Below are the code and all the weights of a small trained network. Each question names an input and a target symbol and asks about switching units off, where a switched-off unit gives its printed mean instead of its output.

import numpy as np


def w(rows, s, z=0):
    codes = np.array(rows[::2]) - 128.0
    scale = np.full(codes.shape[1], s)
    scale[-1] = z or s
    return codes * scale


def f(y):
    return np.maximum(y, 0)


def softmax(a):
    e = np.exp(a - a.max(-1, keepdims=True))
    return e / e.sum(-1, keepdims=True)


def log_softmax(a):
    a = a - a.max(-1, keepdims=True)
    return a - np.log(np.exp(a).sum(-1, keepdims=True))


def net(x, mask):
    ids = ['ΘΠΨΩαβγδεζηλξστφ'.index(c) for c in x.split()]
    T = len(ids)
    res = E[ids] + P[:T]
    u = 0
    for l in range(3):
        q, k, v = (res @ M[l].T for M in (Q, K, V))
        z = softmax(np.where(np.tri(T) > 0, q @ k.T / 3**0.5, -1e9)) @ v
        res = res + np.where(mask[u], z, O[l][:, -1]) @ O[l][:, :-1]
        u += 1
        y = f(res @ A[l][:, :-1].T + A[l][:, -1])
        res = res + np.where(mask[u : u + 4], y, B[l][:, -1]) @ B[l][:, :-1]
        u += 4
    return log_softmax(res[-1] @ U[:, :-1].T + U[:, -1])


Q, K, V, O, A, B = {}, {}, {}, {}, {}, {}
E = w([
[102,134,140],'Θ',
[132,124,107],'Π',
[181,136,199],'Ψ',
[199,169,189],'Ω',
[59,110,121],'α',
[134,108,160],'β',
[6,131,123],'γ',
[123,64,52],'δ',
[131,135,109],'ε',
[144,174,131],'ζ',
[117,103,149],'η',
[115,123,143],'λ',
[119,104,139],'ξ',
[129,105,143],'σ',
[206,145,211],'τ',
[134,137,108],'φ',
],0.017)
P = w([
[54,118,142],'0',
[143,67,137],'1',
[41,126,100],'2',
[30,161,94],'3',
[168,38,120],'4',
[56,132,136],'5',
[41,164,86],'6',
[166,51,103],'7',
[95,139,129],'8',
[172,230,2],'9',
[166,47,97],'10',
[73,129,185],'11',
[43,189,60],'12',
[160,58,106],'13',
],0.0058)
Q[0] = w([
[223,23,167],'0.h1',
[175,98,201],'0.h1',
[1,156,52],'0.h1',
],0.0091)
K[0] = w([
[229,78,101],'0.h1',
[254,62,105],'0.h1',
[66,241,88],'0.h1',
],0.0079)
V[0] = w([
[191,55,100],'0.h1',
[132,110,3],'0.h1',
[160,47,173],'0.h1',
],0.0056)
O[0] = w([
[127,97,142,10],'0.h1',
[170,102,253,255],'0.h1',
[204,52,167,66],'0.h1',
],0.0043,0.00071)
A[0] = w([
[1,102,104,18],'0.n1',
[79,219,250,46],'0.n2',
[146,189,173,129],'0.n3',
[45,141,61,4],'0.n4',
],0.0083,0.0044)
B[0] = w([
[252,113,138,253],'0.n1',
[187,140,104,197],'0.n2',
[195,177,109,195],'0.n3',
[209,117,155,208],'0.n4',
],0.012,0.0023)
Q[1] = w([
[155,152,92],'1.h1',
[23,171,94],'1.h1',
[2,138,173],'1.h1',
],0.0093)
K[1] = w([
[71,204,186],'1.h1',
[2,27,103],'1.h1',
[69,106,49],'1.h1',
],0.0097)
V[1] = w([
[35,59,85],'1.h1',
[140,38,45],'1.h1',
[253,127,149],'1.h1',
],0.0048)
O[1] = w([
[2,150,242,23],'1.h1',
[106,33,213,118],'1.h1',
[190,124,243,253],'1.h1',
],0.0048,0.005)
A[1] = w([
[158,255,136,253],'1.n1',
[81,103,185,142],'1.n2',
[164,123,36,44],'1.n3',
[93,96,206,116],'1.n4',
],0.0094,0.0026)
B[1] = w([
[1,123,243,253],'1.n1',
[206,58,69,146],'1.n2',
[178,226,171,204],'1.n3',
[204,34,53,147],'1.n4',
],0.0064,0.0059)
Q[2] = w([
[190,2,164],'2.h1',
[84,211,238],'2.h1',
[232,154,72],'2.h1',
],0.0064)
K[2] = w([
[176,210,70],'2.h1',
[62,20,52],'2.h1',
[239,255,43],'2.h1',
],0.0069)
V[2] = w([
[124,32,191],'2.h1',
[191,169,111],'2.h1',
[160,99,2],'2.h1',
],0.0095)
O[2] = w([
[164,227,72,234],'2.h1',
[213,70,164,253],'2.h1',
[161,16,1,98],'2.h1',
],0.0072,0.0032)
A[2] = w([
[163,72,173,154],'2.n1',
[104,134,106,2],'2.n2',
[95,74,189,195],'2.n3',
[2,101,169,113],'2.n4',
],0.012,0.006)
B[2] = w([
[61,178,113,253],'2.n1',
[2,51,59,128],'2.n2',
[155,120,3,183],'2.n3',
[126,191,70,152],'2.n4',
],0.0078,0.0076)
U = w([
[61,145,133,165],'Θ',
[68,132,119,145],'Π',
[123,144,179,23],'Ψ',
[140,217,184,3],'Ω',
[144,109,159,49],'α',
[107,111,141,112],'β',
[198,116,212,62],'γ',
[230,129,2,119],'δ',
[56,158,93,181],'ε',
[67,244,84,197],'ζ',
[86,89,150,129],'η',
[93,158,92,219],'λ',
[87,98,136,108],'ξ',
[93,107,134,126],'σ',
[147,155,206,27],'τ',
[80,169,90,39],'φ',
],0.0078,0.0044)

Each question gives the input, a string of symbols that net reads in full, and the target symbol t.
The units are the heads (3 rows each of Q, K, V and O) and the neurons (one row each of A and B). Each row of codes is followed by its name. A weight is (code - 128) times the scale printed after its matrix; where a second scale follows, it is the last column's (O, A, B and U).
mask holds one flag per unit, layer by layer, with each layer's heads first. A switched-off unit (its flag False) gives its mean, the last column of its rows in O or B, instead of its output. The means were averaged over made-up inputs and are rounded, as every weight is.
A unit's drop is (log p(t) with every unit on - log p(t) with that unit switched off) / (log p(t) with every unit on - log p(t) with every unit switched off).
The circuit of an input: a set's keep is (log p(t) with only the set's units on - log p(t) with every unit switched off) / (log p(t) with every unit on - log p(t) with every unit switched off). Starting from the 12 units with the biggest drops (on a tie, the unit counted first), units are removed one at a time, each time the one whose removal leaves the highest keep (on an exact tie, the one counted first), for as long as the keep stays at least 0.8.
circuit, biggest first: the units of the circuit, biggest drop first
k most important neurons: the k neurons with the biggest drops, biggest first
drop when u is switched off: that unit's drop, to one decimal
input γ β Θ δ α, target δ: circuit, biggest first -> [1.n1 0.n1]
input γ Θ δ η τ Ω Ω ε Ψ δ β, target δ: most important neuron -> [2.n3]
input δ δ Ω ε δ λ λ σ δ δ σ, target δ: circuit, biggest first -> [2.h1 1.n1]
input Π β ζ φ λ ξ γ δ λ ζ ζ λ δ γ, target δ: circuit, biggest first -> [0.n1 1.n1]
input Θ λ δ δ β, target δ: circuit, biggest first -> [1.n1 2.h1]
input Θ λ γ δ σ, target δ: 4 most important neurons -> [1.n1 2.n3 1.n3 0.n1]
input β δ η ζ γ δ ε φ β δ ξ, target δ: 4 most important neurons -> [1.n1 2.n3 1.n3 1.n4]
input η δ η Θ ζ γ Ω Θ ε ε δ α δ α, target δ: circuit, biggest first -> [0.n1 1.n1]
input α ε λ η λ δ δ δ δ γ δ σ δ ξ, target δ: 2 most important neurons -> [2.n3 1.n1]
input Θ δ ζ δ γ, target δ: circuit, biggest first -> [1.n1 0.n1]
input ξ γ η Ω ε ζ δ δ δ Π σ δ δ τ, target δ: circuit, biggest first -> [2.h1 1.n1]
input Ω Π δ γ δ δ Ψ τ Θ γ ζ δ γ, target γ: 3 most important neurons -> [0.n1 0.n4 0.n2]
input γ Ω δ δ Θ, target δ: 4 most important neurons -> [2.n3 1.n1 1.n3 0.n1]
input ζ λ λ Ω γ Ω δ β λ δ τ, target δ: 3 most important neurons -> [2.n3 1.n1 1.n3]
input δ δ β δ λ, target δ: 3 most important neurons -> [1.n1 1.n4 1.n2]
input ε λ λ τ δ γ δ, target δ: 2 most important neurons -> [1.n1 0.n1]
input δ λ ε δ Ψ Ψ γ λ α ζ δ Ω δ, target δ: drop when 1.n3 is switched off -> 0.9
input ζ ζ γ ζ, target ζ: drop when 0.n1 is switched off -> 0.3
input λ τ ξ Ω δ λ δ Ψ, target δ: drop when 1.n3 is switched off -> 0.2
input ε ζ φ Ω ε δ γ, target γ: drop when 0.n2 is switched off -> 0.1
